[ 22  -9 -17   8  -3  15 -16 -22  23  17   1  -6  -7   1  11  13 -30   1
 -47   0   6  -9  11  37  -4  -6 -13   5 -25  -7  11  13 -17]	z649
[ -1   3   4   8  -1   1 -22  18  15  -7  21  -7 -28  12  14 -10  -9   8
  -3  -8 -11  -5  17 -13  28 -14  -2 -14  12  -2  14  -8 -19]	z327
[ -7   1 -32  -3  -6 -53 -29  10  49  64  17 -18 -33   5 -61 -19 -33  -2
 -68  -6 -25  72   2  51  42 -25 -56  34   9   2  28 -11 -43]	z393
[ 16  26   4  -3   0 -33  24   3  17 -21  51  13  33 -59 -40  67  12  -7
  -2  53  25  29   1  33 -32   1 -20  38 -31 -17  26 -15  10]	z393
[-23   9   4  24 -21  13   9 -13 -22   4 -55  12  16  27  29   6 -18 -31
 -22  14  30   9  -1 -12  -6  -7 -38  18  15 -31   1  21  21]	z39
[-4  9 -7 -5 -6  3 -5  1  5  2 -6 -4  5 -2 -3  3 -3 -7 -2  3  5 10 -7 -4
  3  8  4 -1 -8 -2  0 -9  5]	z418
[ 30 -20 -13 -27   3  17 -12  11  20  38  14  -2 -12 -15   7   0  40   4
  -8  22  17  10 -23 -11  25  21  -2   6 -10 -30   8 -36   1]	z991
[ -2 -34  11   6   1  10   0   5  -6 -14   1   6  -4  22  16 -28 -17  -5
 -10 -25  -4  10   0 -16  10   5  12   9  -1  16   7   8 -17]	z311
[ -1   1   0   4 -15  -2  -1  -7   7   1  46   4  -4  13  -7  16   2   2
 -24 -15   8   6   0  -7  25  -2   3   7   8  12  26 -18 -11]	z678
[ 55 -46 -30 -21  -9 -13 -30 -34  37 -28   2   7 -43  -5 -40 -42   7 -23
  -4 -60  48 -32  41  12   3  17  30  -6 -24  23  17 -18  -7]	z678
[ 59  21  19  21 -32   4  44  -6  22  12  59 -34 -12   5  39 -47  25   0
  -5  54  -1 -30  48   3 -15 -11  23   1 -53  28 -29  28  54]	z4
[-30   5  20   6 -19  17  17  28   3  52   6  31  18  10  21 -12  16 -12
  -4 -20  15 -24  -3 -25  22   2 -13   5  13 -16  13 -10  22]	z215
[ 29 -11   2  10   4   5   0  -5   4   0   6  -9  -9  12  31  19 -14   2
 -26   5 -20  20  13  26  27 -14   2  -1  -5  -6  14  -6  -7]	z649
[  0  12  -6  -1  -4   0  -9  -4  44  21  32  -2 -11  -5  -2  -7   6  -8
 -13 -11 -13  -6  14   7  31 -11   1  -4  -5  -8  -1 -19 -20]	z39
[  1  17  -8 -16  -5   3  -7  -1  13  14  -1   5   9 -12   0   9  11   3
  -5  -7  18  -6  -4 -12   5  -1  12 -12   0  10  -2  -7   3]	z999
[ 13 -14  39  -4  14   9  49 -19 -49  21  43  12   8 -37  24 -46  64   0
  32 -25 -19  42   9  51  10 -14   9  24  34  24   8  12  37]	z39
[  5  -2  -6  -7   0   9  -2   0  31   9   2  -4   4   4  -6   0  -7  -9
  -3 -14  18 -14  14 -13   7   2   7  -2 -10  -9   0  -4  -4]	z418
[ 12   0   9  -2  -1   4  14   0   8  13  14   3  -1   7   7  -3  20   2
 -13  -9  -1 -14  15   8   7  -4   6  15   3   6   2 -19   1]	z215
[ -6  48  -2 -57   8  28  -1  -8  13  43  55 -17  35 -19  -6  27  75  -4
 -21  17  18 -23 -48  21  23  -2  14  16  33  13 -51 -28  36]	z393
[-32 -57  19  -5   8  13 -39  25 -35   1   8  26  -6  -1  -9  -7 -35   2
 -11 -22 -16  -8  -9   8  10 -23 -25  24  26   2   6  20  -2]	z418
[ 14   0   1  12   8  12  -1 -10  51  11 -11  -1  12   3   5  28 -38 -19
 -23   0   8 -14  21   8   9 -10   0 -11 -23 -23   5   5  -6]	z418
[ 12  -5  -5  -7   6   1 -11   2   7  17  -4   3  -8   9  -6 -20  -7   9
  -5   6  -4   2   4   3  11 -20  -1   6 -13  -6 -11   6   6]	z311
[ -6  15 -14  -3 -50 -52 -17  40  84 -10  89 -10  24  -5 -30 -70   5   4
  11  16 -28 -44  43 -32 -19  -1 -13  44 -39 -32 -69 -16  -6]	z999
[ -3  11   8  -5  -7   9   4   0   2  14  25   6 -11   0   3  -6  17  12
 -14 -11  -1 -23   2   3  11  -2   9   6   1  15  -2 -12   2]	z215
[  6  -1  -1  -7   8  -9  -8  -1  -9 -14  10 -10  -5   5 -13  -3 -15   9
  -3   4   5   1  -1 -10   8 -16  -2  -3  -2  14   4  13   1]	z311
[  7  -6   4 -12  -6   5   2  11  21   6   5  18  -1 -10   2 -18  12   3
  15 -11  14 -25  14 -27   7  -3  24 -11 -15   7 -14  -1  11]	z999
[  5  -5  -6  -3  -5   4  -9   0  16   7  20 -12   1   3  -3 -10  -4  -9
 -10 -10   1  -3  10   2   8   6   6  11 -11   2  -4  -9  -6]	z418
[  8  17   2   4   1   8  -3   9   6  -3  11  -9  -8  -2  22 -13  22  -4
   7  11 -10  -2   4   4   5  -1   7  -4   0  -1   5 -16  -6]	z327
[17  8  1 -8 -1 -7  5  6 33  9  6 -4  4 -7  1  7  7 -4 -7  2  9  2 17  0
 -5 -1 10  7 -3  4 -1 -6 -7]	z393
[  8   0 -14   2  -7   3   0  -6  18   1  -7  -5  -9   4   8 -19  -3   1
  -5 -12  -5  -9   5   4   3  -2   8 -14 -10   0  -3  10  -1]	z649
[-13  -8  -4  -3   0   1   6   2   9  18  22  16 -16   4 -28 -33  28  23
   8 -12  -7   7  -8  -7  14  -4   4  10   4  -9 -22  14   9]	z4
[  1   7   1  -2  -1  -3  10  -3  -1  16   9  -9 -12  -1  -3  -4   9  -8
   0   0   1   3  -5  -6  22   5   2  -2  -4   1   7  -8   3]	z991
[ -8   2   0 -34  14   4  -8  -3 -58  27 -14  -2 -36 -22 -17 -18  -5  12
  -4   0  -1   3 -14  14  21 -17  12  -8  -6  74  10  13  -1]	z999
[  1 -15   4   4  20  18 -16  -3 -21   3  28  -3 -21  -2  10 -26  21   2
   5 -11 -20 -18   5  19  18  -6   3  15   8   5  -6  -1 -12]	z327
[ 15   2  -9  -6 -11  -8  -2 -21  -1  -5  38  -9   4   0 -12 -14  18  10
  -6  -7  11  -4   4   0  -1   8   5   7   3  11  -1  -2   6]	z678
[ 10 -25  -8   0  11   5   3 -14 -13 -11  28 -14  -4   9 -15  -6  -9  11
  -9  -1   2 -41  21  10 -14 -21 -12  27  -9   8 -13  28  -6]	z649
[-10  -5  14   0   4   4   8   2 -12  36 -24  15  -8   3   6   3 -19  14
   4 -26   6  30   5  -2  13   0  -5 -12  15  -6  27   9  -6]	z991
[  5   0   5 -15   9   5  18   6  -5  23  16   7  -3   5  -8  -6  30   6
   3   6  -5  14   3   6  19  -3  11  25  -4  -2 -12 -13   0]	z4
[  3  49  28  45 -44   5  10  10 -19  39  26 -14  20  22  96 -19  32 -24
 -17  30 -23 -14  13 -21  40 -40 -19  20  33 -35 -33  15  74]	z999
[ 25  -7 -11  -5  -7  -1  -4 -13  22  -2  12  -5   2  12  -9   3   2  -5
 -24  15   8  -7   2   4   2  -1   4   5 -14   5   3 -14  -1]	z678
[ 10  -6   2  -6   5   8   2  10  16  -3  13 -15   2  15  14 -10  13 -11
 -15   0   4  15   4   5  12   5  -5  10  13   1  16 -23 -22]	z327
[  5   8   3   7 -10   2   9   4  11  16  16   5 -13 -10   9 -13  23   6
 -12   2   4 -10  -6  -8  13  -1  -6  -7   2   0  17  -2  13]	z215
[  5   6  -1   4   5   5  13 -10   0   8  13  20 -10 -10 -13  12  45   4
  -1  -9   5  -9  -8  15   8  -7   8   9   3  -3  10 -21  17]	z215
[  9   1  -6  -8 -11  -6  -2 -10   1  -3   3   4   5   6 -11  -8  -1   0
  -5  -1  10  -7   7  -1  -6   3   5   8  -6   8   0  -6   0]	z678
[ -6   6  -2  12  -8   3 -12  -7   7   2  14  -4  -2   0  15  -5   3   4
  -2  -9  -6  -3   8 -14   5  -2  -4 -13  11  -4   1   5  -8]	z39
[ 12   1  -6  -5   3   7  -9 -19  25  11 -13   4  12  -1   1  29 -19   8
 -41  30  -4  38  -1  44 -10 -10 -22  14  -9 -23  -5  -8 -14]	z39
[  5  -3   5  -9  -5 -22 -11   6 -28  11   0 -15 -14 -10   4 -15 -21  10
  -5 -12   5  36  13  -1  10  15  -3  -4  11  36  16  12  -7]	z393
[-11  -9 -12   4   6  22  -9 -19  24  27  41   6 -10  -8  -9 -42  23  -6
 -16 -42   1 -26 -17   5  17  -3   6  17  -3   3  -4  18 -14]	z311
[ 20 -17  19 -14   3  -6  23   8  22   8  37 -16  18   0   2 -26   2  -1
  16 -11 -14  -9  29   2  -6  18  22   4 -17  16 -15 -12 -11]	z991
[  9   1  -5  25 -18 -13 -20  15  -5  -9  10  -6 -10  14   1 -20  12   2
   9  14   1   2  10  -4  -6  -9 -16 -21   3  -4   7   1  39]	z327
[  7   9 -14 -13  -6   5  -8  -7  27  -2   9  -8 -11   8   6   2   0   9
 -19 -20   3  -3   5   6  15  -9   3   2  10  -8   0  -5 -18]	z649
[ -1 -16   1   3  -3  10   9  -2 -22  33 -43   9  -4  38  10  -1  20 -25
  -4 -32  16  27  -3  -5  27  10   4   7  21  -9  14 -27  15]	z991
[  5  17  26  17 -16   4  26   5 -23  28  20  -8  -1  10  47 -28  22   6
  -8   3 -24  10   4  -1  27   3   6  -5  12  16  -1  -3  30]	z215
[  8   6   1  -7  -6   4   6   0  12   9  13   2   1   5  13  -3  23   1
  -9 -14  13   3   5 -16  22 -10  13   5  14   4  -4  -9   6]	z999
[-10   9   3   9  -2   7 -30   1 -16  13 -11   4 -12  15  11  -1 -35  12
  -7 -26  -4 -12   7  -9   5 -12  13 -26  -6  27  11  16  -6]	z311
[  7   2   0  -5 -10   2 -11  11  17  10  41  -3   5 -10  10   4  13   7
 -18   5  -3  -7  -4 -12  11  -7   9  -4  -2  18   0 -11   0]	z999
[ 16 -12   2   0   8   8  -2   7   8   1   6  -5  -3  13   6 -11  15  -4
   0  -7   5  12   9   8  10   3   3 -11   7   5  16 -17  -1]	z327
[ -6   0   5   8 -16   9   3  18  14   8  55  11  -8  16   3  -8  38   6
   7  -8  -4 -36   9 -40  28 -16  28   3  -8  10 -24 -16  21]	z999
[ -7   5   5  -1  -1  15  -1   1   0   7  -5   2   5   6  13  11  -5 -11
  -4 -13   1   2   4  -4  16   3  13   9  -1  -6   0 -12  -6]	z418
[ 20 -14 -11  -5   4  10   1  -5  19   8  -6  -7  -3   5  13  -6   1  -4
 -16  -6   2 -10   7  13   0 -12  -4   3  -2  -6   9   7 -10]	z649
[ 16  -2   3  -3  10   7  -9   2  -3  -1  12  -1  -3  -5   6   3  10  -6
   2   4   9   4   8  16  12   2   0  -9  -1  -2  13 -17   6]	z327
[ -2   0   9  -7  -9   6  -1   7   8   5  15   6  -6   4  13 -15  22   3
 -16 -23  -9 -10   0   4   6   1   9  12  18  14   4 -22  -9]	z215
[ 12  -2  -1  -3   6  -5 -10  -2  25  -2  41 -12  17   5  -1 -22   7  17
   8 -14 -13 -15  12 -11   1  -6  10   2   0  -8 -27   6  -3]	z311
[ -4  -7   6  -7  -4   9  11  13  16  22  18   8   3   8 -10 -19  10  -1
  17 -17  12 -16  21 -19  11  -7   9   9  -6  -8  -9  -2  16]	z418
[-14  23   4  -2 -18   2 -17   6   2  22  25   1 -10 -16  12 -11   8   6
 -14  -9  -5  -1  -6   3   5   3   6   8   7  18  -8   6   1]	z393
[  3  -2  -8   9 -24  -3 -18   0  52  26  10   6   7  10  15 -21   0 -11
 -24 -42  18  -4  12 -20  28   3   1 -19  13 -13   0   0   7]	z999
[ 29  52   7 -15  17   9  38 -40 -41 -24  24 -19  26 -28  -5 114 -14  24
 -23  87  71  -4   1  -5 -14 -13  -9   7 -35  13  14  16  25]	z999
[ 13 -25   2  11 -11   4  -8   9   2   1  25   8  -7  18   8 -23  10   7
 -15   2  -6  15  -1  -1   3  -9   2  22 -10  -2   0  -3  11]	z311
[ 13  10   4  -4  -5   6  11  -1   9  19  19   2  -3   4   5   4  23   0
 -21   1   0 -11   7  16   8  -2   7  15  -7  10   4 -29   3]	z215
